Rows are numbered. After the first four, each row is followed by the numbers of the three nearest rows among all rows above it, by straight-line distance, nearest first.
0: [-2.26 -0.42 1.70 -0.27 2.87 -0.60 -0.63 -4.94 4.61 1.70 1.82 -2.50 -0.36 7.17 1.42 -0.19 -1.45 -1.44 0.29 4.09 0.51 2.84 3.01 -0.82 2.67 1.51 -0.24 1.05 1.53 -1.43 -1.33 -2.54]
1: [1.52 0.25 0.87 -1.10 1.28 -1.27 1.03 3.65 1.28 -4.06 -0.89 0.38 -1.23 -0.02 1.34 0.41 0.82 -1.78 2.44 4.29 0.44 0.21 0.22 -0.62 -1.61 0.57 -1.11 -2.40 0.55 -0.08 1.40 -0.52]
2: [-1.96 -3.11 3.12 1.43 -0.44 -6.19 1.64 1.22 3.50 -0.28 1.86 1.48 -1.34 0.83 0.36 0.46 -2.89 1.31 -4.86 2.71 -1.55 -0.42 -1.00 -1.52 -0.62 1.73 0.94 -0.63 -1.81 -2.90 -1.12 1.12]
3: [1.86 2.66 -1.34 -0.45 -0.36 2.57 2.62 0.45 5.08 -2.50 -0.43 -2.43 -0.92 6.50 1.01 1.21 -1.25 -0.78 4.32 1.53 2.09 2.03 0.99 0.79 -4.70 -0.52 -1.38 -0.80 -0.28 -1.90 -0.68 0.50]
4: [2.89 1.64 -0.51 1.15 -1.03 1.39 0.77 1.62 -0.30 -2.71 -1.65 1.05 -1.62 -2.73 0.42 1.99 2.07 -1.41 4.52 0.71 2.05 -4.16 -0.89 2.91 -2.35 -3.69 -1.22 -2.18 -3.67 1.22 -0.04 -0.41] : 1 3 2
5: [2.55 -0.10 -1.20 -0.13 0.05 -1.26 -1.05 4.07 2.47 -1.58 -0.17 1.18 0.33 1.17 0.27 0.36 1.69 2.58 5.26 2.40 0.63 -0.08 1.55 0.84 -2.44 -0.71 0.58 -2.29 -1.56 1.75 0.62 -0.12] : 1 4 3
6: [-0.37 -1.78 1.22 -0.09 -1.86 -7.16 1.33 2.51 4.55 -1.41 -0.05 -0.43 -1.50 -3.80 0.92 -0.07 1.61 2.52 -4.06 1.93 -4.34 2.83 -1.78 -1.83 1.49 -0.11 2.23 -1.13 -1.45 0.46 0.65 0.57] : 2 1 5
7: [1.17 -2.64 -2.28 -1.55 -0.94 -6.58 0.07 4.07 2.80 -3.43 -1.57 2.90 -0.77 -4.89 0.09 0.22 4.93 2.32 1.05 1.45 -1.87 1.52 -1.92 0.70 -0.65 -2.45 0.14 -2.50 -3.20 3.16 0.66 3.11] : 6 5 1
8: [1.30 2.67 -0.28 -0.87 -0.57 1.59 0.93 1.07 0.93 0.37 0.40 -1.76 2.98 1.09 1.13 2.72 0.92 0.11 7.03 0.83 4.69 -2.26 0.03 0.47 -2.12 -1.02 0.24 -0.54 -0.69 0.45 0.14 -2.47] : 5 4 3
9: [5.15 2.04 -5.93 1.21 -2.62 5.94 -3.44 1.71 -3.24 -2.49 -0.48 3.42 -0.88 -3.28 0.67 -0.18 0.21 -3.26 7.42 -3.24 2.44 -2.92 -1.24 4.42 -2.20 -4.79 0.37 -1.70 0.25 1.53 -3.14 1.86] : 4 8 5
10: [1.23 -0.93 2.79 -0.01 -0.13 -4.12 1.59 3.03 5.24 -2.60 -0.50 0.08 -1.23 2.11 0.71 -1.36 -1.21 2.24 -3.07 2.91 -2.69 1.71 -0.43 -0.83 -3.85 -0.50 1.31 -0.40 0.05 -0.74 -1.68 3.19] : 2 6 1
11: [1.85 0.89 -1.14 -0.83 -1.88 -0.73 1.13 3.78 1.75 -3.17 -1.48 2.82 0.85 -1.64 -1.17 -0.45 3.37 2.29 2.14 2.22 -3.29 -1.10 -2.18 1.08 -2.81 -1.49 1.39 -1.04 -1.42 1.83 2.81 2.10] : 5 7 1
12: [-2.51 -3.25 0.15 0.49 0.58 -5.10 0.70 0.34 3.13 -2.29 2.40 3.82 0.95 2.80 0.97 0.22 -0.28 0.28 -1.18 -0.05 -2.74 1.33 -0.53 -1.97 -2.19 1.46 1.81 -0.59 -1.25 -2.09 0.02 -0.57] : 2 10 6
13: [-0.99 -2.74 2.62 -1.94 1.24 -2.82 1.43 1.14 6.66 -2.47 -0.43 -1.00 -2.01 2.32 0.67 -0.01 -0.97 1.78 -4.51 1.80 -3.67 4.32 -0.23 -1.98 -1.68 1.83 1.38 -0.47 -1.16 -4.03 -1.38 1.48] : 10 2 12
14: [0.05 2.21 2.09 -0.98 -0.14 0.26 0.35 1.66 -2.09 -1.67 0.88 -2.94 2.29 0.42 2.93 -1.48 -3.68 -3.60 4.23 4.27 1.78 1.60 4.91 3.27 0.99 1.80 -1.37 -1.45 -4.42 -0.67 0.37 -4.17] : 1 8 5
15: [1.69 2.15 -2.83 2.38 -0.91 2.09 -1.12 1.50 -2.06 0.44 0.82 0.34 2.96 0.02 4.39 -0.56 -2.69 -4.32 3.87 0.24 5.56 -3.29 4.99 0.19 -0.51 0.52 -0.15 -0.19 -1.41 1.41 -0.53 -0.46] : 8 14 4
16: [2.67 2.09 -4.67 1.29 -1.88 4.02 -3.65 4.17 -3.79 -2.42 -2.73 1.00 1.06 -1.81 3.87 2.76 0.71 -3.56 8.32 2.47 2.13 -3.45 0.43 2.59 -3.03 -4.80 -2.01 -1.76 -0.89 4.29 -0.26 1.22] : 9 4 15
17: [2.27 2.35 0.02 0.54 -0.38 1.49 1.65 1.53 2.27 -2.12 0.29 -1.22 -0.37 0.34 -2.21 0.00 2.53 -0.76 1.62 1.21 2.30 -0.10 -0.41 1.94 -0.37 0.05 0.31 -0.24 1.50 -0.71 -0.27 1.46] : 1 5 8
18: [0.96 3.79 -0.87 -2.19 -0.73 1.76 -1.53 -0.91 -1.63 0.12 0.16 -1.16 0.36 2.43 2.91 0.78 -3.43 -3.28 4.17 1.22 5.30 -3.82 4.29 3.59 -1.71 -0.14 -1.85 -1.00 -1.45 -1.65 0.61 -1.41] : 15 8 14
19: [1.45 1.20 2.50 -0.05 0.99 -5.67 0.85 1.08 2.25 -3.24 0.38 1.56 -1.00 0.49 2.00 0.69 -0.80 -0.10 -1.31 3.73 -3.73 0.58 -0.91 -0.42 0.03 0.66 -0.50 -2.09 -0.55 -0.34 -0.24 1.66] : 10 1 2
20: [1.87 1.63 -0.45 1.54 -2.63 -0.76 -0.11 0.03 -2.54 0.68 -1.75 -1.24 0.47 1.50 3.08 0.96 0.98 -0.34 4.07 0.18 4.65 -3.02 1.73 3.34 -1.25 0.57 -0.48 -1.32 -1.01 0.34 -1.46 -3.01] : 8 18 15
21: [-4.54 -3.04 3.68 -1.07 1.31 -4.26 0.51 -1.17 3.84 -0.01 -0.38 -2.49 -0.20 3.78 0.27 0.13 0.26 0.88 -3.56 1.70 -0.89 3.93 0.16 0.87 -0.53 3.65 0.87 1.44 0.30 -2.62 -2.18 -0.30] : 13 2 12
22: [-0.57 0.12 0.39 -1.11 -1.81 -0.98 0.99 5.97 2.20 -2.37 -1.77 0.95 -0.05 0.15 1.82 -1.02 -1.06 -0.11 1.13 1.27 0.28 1.04 0.43 2.49 -0.08 0.10 -1.91 -0.34 -0.37 2.05 -0.34 2.00] : 1 5 17
23: [-0.12 1.84 -1.54 0.43 0.00 2.33 0.24 -4.06 2.26 -1.00 0.48 -2.96 0.04 5.87 1.19 -1.26 -1.88 -2.90 3.68 2.54 5.04 -1.63 2.63 1.68 -0.27 0.83 -1.82 1.05 1.31 -3.12 -0.08 -1.91] : 18 3 0
24: [0.48 0.94 0.21 -1.77 0.64 -0.44 0.04 1.90 4.34 -1.12 1.72 -0.35 0.80 1.38 -0.13 -0.24 0.81 -1.27 0.10 1.24 0.89 0.45 0.97 0.63 0.41 2.36 -1.23 -1.67 -0.43 0.12 -0.65 -0.68] : 17 1 22
25: [1.84 0.75 -0.98 0.67 -1.50 -2.63 1.36 5.60 2.65 -2.31 0.52 0.23 -0.39 -2.38 -1.04 0.93 2.64 2.14 1.56 1.22 -1.80 1.40 -1.25 1.54 -1.41 -0.65 -1.33 -0.83 -1.54 1.48 0.32 2.26] : 11 22 5
26: [0.11 -2.64 2.38 -1.27 -0.68 -4.31 1.56 2.65 4.71 -3.16 -1.23 1.23 -3.85 -1.10 0.54 -0.63 2.12 4.93 -4.35 3.03 -5.55 2.14 -2.88 -2.32 -0.22 0.66 1.30 -2.02 -1.67 -0.12 0.51 2.43] : 6 10 13
27: [-2.04 1.55 1.73 0.81 1.33 -0.32 0.47 -1.37 1.46 0.27 1.75 -4.79 1.61 3.10 2.18 -0.01 -2.28 -4.53 4.08 2.52 3.63 -1.76 3.21 1.77 0.84 0.52 -1.12 -0.46 0.86 -2.44 -0.70 -6.03] : 23 14 18
28: [-0.41 0.36 1.73 -2.22 0.77 1.07 -0.28 -3.62 3.82 0.99 1.80 -4.77 -1.21 4.85 0.83 0.69 -1.19 -3.03 3.45 4.11 3.47 0.52 1.61 0.68 -0.83 1.89 -2.37 -0.21 0.54 -1.22 -0.84 -2.29] : 23 27 0
29: [-2.74 -2.05 1.82 -1.88 -0.29 -4.62 -0.02 -0.42 4.76 -0.33 3.25 0.69 -1.57 2.39 0.43 1.53 -2.12 1.17 -1.67 1.43 -3.16 2.42 -1.24 -1.35 -0.98 0.04 2.65 -0.14 -2.09 -0.71 1.24 -1.13] : 12 2 13
30: [1.76 2.96 -0.36 -1.29 2.85 4.01 1.63 -9.99 4.09 0.74 4.50 -3.90 -2.41 8.99 -1.48 0.22 -0.47 -4.16 0.78 -1.75 4.50 0.80 0.38 -1.03 -0.22 0.80 -1.41 3.46 3.25 -1.44 -0.83 -1.77] : 23 28 0
31: [3.23 3.84 -3.16 -0.59 -1.32 5.34 -1.95 1.32 -3.74 0.73 -0.89 -0.86 2.41 2.85 3.13 2.84 -1.22 -5.16 3.72 1.30 5.61 -1.67 3.48 1.27 -1.11 0.47 -1.93 -0.24 0.69 -1.28 1.73 -1.64] : 18 15 20
32: [-1.26 3.13 1.71 -1.44 2.37 2.36 0.70 -3.93 0.76 -0.58 3.27 -3.63 -1.57 4.85 2.59 2.06 -2.64 -2.44 3.71 1.92 3.62 0.14 3.84 0.12 -1.20 4.86 -2.24 0.68 0.71 -0.62 1.18 -3.64] : 28 23 27
33: [2.50 0.54 -1.03 1.18 -0.90 1.23 0.85 -0.30 3.05 -0.47 0.73 -2.08 -0.19 3.89 -0.88 0.50 -0.70 -3.22 4.31 1.14 3.27 -1.53 2.29 1.88 -2.68 0.17 -0.10 -0.72 0.19 1.31 0.34 1.56] : 17 3 23
34: [0.68 -1.69 1.10 -1.44 -1.14 -2.49 0.64 0.46 5.47 -0.61 1.57 0.25 -3.13 2.02 -1.59 0.60 1.13 1.82 -2.64 1.41 -4.35 2.10 -0.41 -1.43 -1.65 0.12 -0.25 1.36 0.96 -0.74 0.37 2.31] : 10 13 29
35: [1.51 -1.04 0.62 0.30 -2.02 -3.05 -0.31 2.84 0.08 -1.26 -1.64 2.01 -0.11 -0.83 -1.99 0.75 3.05 0.14 -1.01 -1.04 0.30 -0.45 -1.60 1.95 0.18 -2.33 0.22 -1.13 -0.37 4.16 0.52 2.12] : 25 11 22
36: [0.75 2.03 0.79 0.22 0.62 0.20 0.20 -1.09 1.91 -2.48 -0.19 -2.11 -0.02 2.02 1.76 0.03 -0.94 -3.12 2.95 2.54 4.68 0.27 2.98 2.09 -1.50 0.74 -3.67 -0.06 -1.57 0.47 -0.41 0.13] : 33 23 28
37: [-0.05 -3.40 0.21 -0.76 -0.14 -3.20 1.38 -0.36 6.29 -0.78 1.85 -0.65 -0.38 3.55 0.17 1.92 0.10 0.10 -2.61 0.50 -1.01 2.94 -2.88 -2.12 -1.01 -1.34 0.60 2.77 -0.76 -0.99 -1.50 0.07] : 34 29 13
38: [1.11 2.40 -2.16 2.03 -0.49 3.86 1.74 2.24 -0.39 -0.29 0.91 -0.77 1.20 2.57 1.61 0.47 2.29 -2.43 4.54 2.41 3.78 -1.54 0.35 1.06 -1.79 0.15 0.60 1.17 -0.05 -0.04 0.01 -0.55] : 8 33 17
39: [-1.25 -0.78 1.73 0.52 0.33 -3.39 -2.13 -3.04 5.56 -0.78 0.67 -1.60 -0.78 6.42 0.66 -1.46 -4.25 -1.97 -0.82 0.92 -0.31 4.90 2.08 -4.14 -0.88 3.47 -0.04 1.19 0.24 -1.70 -0.12 -4.05] : 0 21 29
40: [-0.83 -0.06 0.39 -0.75 0.64 -1.35 3.38 -0.72 3.39 -3.06 -0.13 0.25 -1.08 4.20 -0.38 0.64 -0.92 -0.67 2.45 2.61 0.00 -0.59 -0.13 2.45 -1.12 1.87 0.26 3.13 1.79 0.94 -1.28 -0.04] : 24 17 33
41: [-0.74 2.42 1.58 -0.86 0.03 0.52 -0.96 -5.46 3.33 4.17 0.44 -3.69 1.06 7.49 2.84 -0.21 -3.31 -5.38 0.95 2.59 4.10 0.61 2.76 -1.28 0.50 3.04 1.39 4.49 0.49 -2.68 0.36 -3.21] : 0 28 23
42: [0.93 -3.19 -0.36 -0.41 0.12 -7.17 1.63 6.48 2.80 -3.87 -2.59 2.12 -2.41 -3.02 -1.04 -1.16 1.95 4.96 -2.49 0.10 -3.21 -2.26 -2.72 1.16 -0.71 -1.59 -0.09 -3.90 -0.09 1.42 0.76 3.11] : 7 26 25
43: [3.84 2.53 -2.40 0.60 -1.76 0.01 2.34 2.70 0.41 -2.09 -1.48 1.14 -0.45 0.93 -0.13 1.28 0.87 -0.62 4.86 1.26 2.18 -2.96 0.01 3.35 -3.20 -2.74 0.28 -0.91 -1.27 3.49 1.16 1.60] : 4 5 33
44: [-4.97 -2.65 2.72 -1.61 0.69 -3.32 0.13 -0.27 4.41 1.74 -1.19 -0.60 -1.59 3.48 -0.49 1.57 -0.03 2.58 -5.01 2.78 -2.67 4.74 1.76 -2.10 -0.36 3.39 1.73 0.70 -1.53 -2.86 -0.44 -0.77] : 21 13 29
45: [-0.72 -2.62 2.56 -0.97 -0.83 -3.54 2.51 0.92 6.18 -4.44 0.91 2.08 -1.88 2.85 -2.08 0.03 -0.08 2.22 -1.81 -0.20 -3.49 3.02 -0.02 -0.86 -1.45 0.18 0.38 1.25 -0.37 -2.07 -0.70 1.58] : 34 13 10
46: [-1.18 -2.02 2.51 -1.32 -0.74 -2.13 -0.38 1.50 3.01 -2.04 -1.66 -0.37 -2.56 3.85 0.74 -0.03 0.08 2.53 -3.88 2.30 -2.90 2.63 0.24 -0.24 -0.65 -1.71 2.43 0.02 -1.62 -0.49 -1.21 0.63] : 10 13 34
47: [3.97 1.83 -1.23 -0.40 -1.21 -0.31 0.69 7.30 -2.74 -2.22 -3.17 2.78 1.74 -1.31 1.14 -0.61 2.54 -0.33 5.61 3.85 3.73 -1.44 1.42 2.43 -2.48 -1.84 -2.32 -3.48 -1.48 3.44 -0.55 -0.83] : 43 5 4
48: [-1.78 -3.27 2.26 -1.24 -0.28 -3.54 2.24 -2.02 3.97 -1.03 -0.51 -0.67 -3.76 4.00 -0.79 1.46 1.07 2.33 -2.66 1.81 -5.77 1.90 -2.83 -2.36 -2.01 1.27 -1.25 0.02 0.17 -1.18 0.59 1.17] : 34 45 13
49: [1.96 -2.57 -1.40 -0.44 -1.56 -4.70 2.10 6.90 3.74 -2.77 -1.56 2.06 -0.73 -3.63 1.32 0.51 3.95 5.72 -3.12 1.66 -2.02 0.70 -2.99 -1.34 -1.35 -1.12 1.72 -0.43 -4.83 4.08 -0.24 2.83] : 7 42 25
50: [-4.18 -2.44 4.82 -0.53 2.94 -3.26 0.97 -2.42 3.26 3.02 2.80 -1.34 -0.97 3.47 0.71 -0.03 -2.33 1.65 -4.74 3.73 -1.41 3.85 2.40 -4.54 -1.04 5.56 2.35 1.42 2.31 -1.24 0.11 -1.08] : 44 21 39
51: [1.01 1.72 1.11 -0.31 -1.05 -0.93 1.12 -0.45 3.82 -2.76 0.41 -0.30 -0.95 2.94 -0.56 0.10 -1.22 -2.72 1.77 3.17 0.63 2.38 -0.34 1.33 -0.60 1.24 -0.82 -0.18 -0.98 0.31 0.31 -2.74] : 24 40 36
52: [-2.91 -0.57 2.17 -1.04 2.97 -0.94 1.78 -3.55 5.92 -1.13 3.71 -1.49 -2.07 8.01 -1.35 -1.79 0.31 -1.60 -0.18 1.16 0.47 2.26 2.46 -2.33 0.26 1.36 0.13 3.02 0.76 -2.45 -2.50 -0.27] : 0 39 21
53: [0.79 -3.76 2.14 -1.60 0.05 -6.61 2.30 3.49 4.22 0.63 2.39 -0.35 -1.30 -0.25 -0.45 0.35 -0.14 0.30 -5.28 1.74 -3.77 2.09 0.27 -1.19 -1.05 0.21 1.95 -1.71 -1.68 -0.80 -1.37 -0.49] : 2 6 29
54: [2.39 0.61 0.36 -1.81 1.28 1.07 0.21 1.34 4.37 1.01 2.90 -0.64 -0.77 3.16 -1.24 -0.20 0.60 -1.22 2.51 4.72 2.42 -0.70 1.64 1.74 -1.73 1.15 -0.37 1.43 1.15 -0.37 0.92 1.66] : 33 24 17
55: [-2.30 -1.25 2.46 -1.40 -0.77 -1.97 0.34 -0.14 5.47 -0.60 1.08 -1.37 -0.30 5.07 -0.49 1.92 -1.70 0.44 -4.31 5.03 -2.89 2.78 1.19 -3.19 -1.80 2.44 2.43 -0.50 -1.99 -3.56 -0.15 -1.22] : 44 13 29
56: [0.17 -4.28 3.30 -1.31 -0.85 -3.43 0.41 0.55 1.80 -1.42 0.20 1.83 -1.66 -2.00 -1.69 -2.10 3.50 2.47 -2.20 -0.26 -2.55 2.65 -4.06 -2.19 0.13 -0.07 0.44 -0.59 -1.60 1.78 -0.50 0.84] : 26 6 34
57: [-3.77 -2.94 1.96 0.22 2.28 -3.70 1.62 -2.97 5.12 1.81 2.72 -0.20 -0.50 2.96 0.90 -1.43 -1.15 0.63 -4.33 2.43 -1.02 3.50 1.29 -5.77 -1.55 5.62 -0.34 1.49 -1.58 -3.19 -1.01 -0.11] : 50 44 21
58: [-4.68 -3.86 4.19 -0.12 0.62 -4.38 0.15 -0.20 6.06 -0.28 -0.13 -2.38 -1.88 1.45 0.25 0.48 -0.72 2.62 -5.25 1.53 -1.55 4.87 0.91 -3.43 0.42 3.28 0.95 0.99 1.59 -1.54 -0.66 -0.16] : 44 21 13
59: [-1.10 1.31 -0.27 -2.21 -0.54 2.66 1.05 -2.86 0.15 -0.41 1.39 -0.56 -0.34 3.18 3.38 0.66 -5.89 -2.55 5.32 1.83 3.40 1.07 6.64 1.08 -1.34 2.84 0.46 -2.08 -1.83 -1.69 -0.01 -4.94] : 32 18 14
60: [1.48 0.73 -3.84 0.50 -3.04 1.55 1.89 2.94 0.04 -3.29 -0.99 2.81 0.42 -0.13 -2.09 0.03 4.75 0.14 3.63 -2.34 0.50 -2.73 -0.61 1.88 -3.13 -2.42 -1.72 -1.56 -0.80 1.42 -1.11 3.06] : 43 4 11
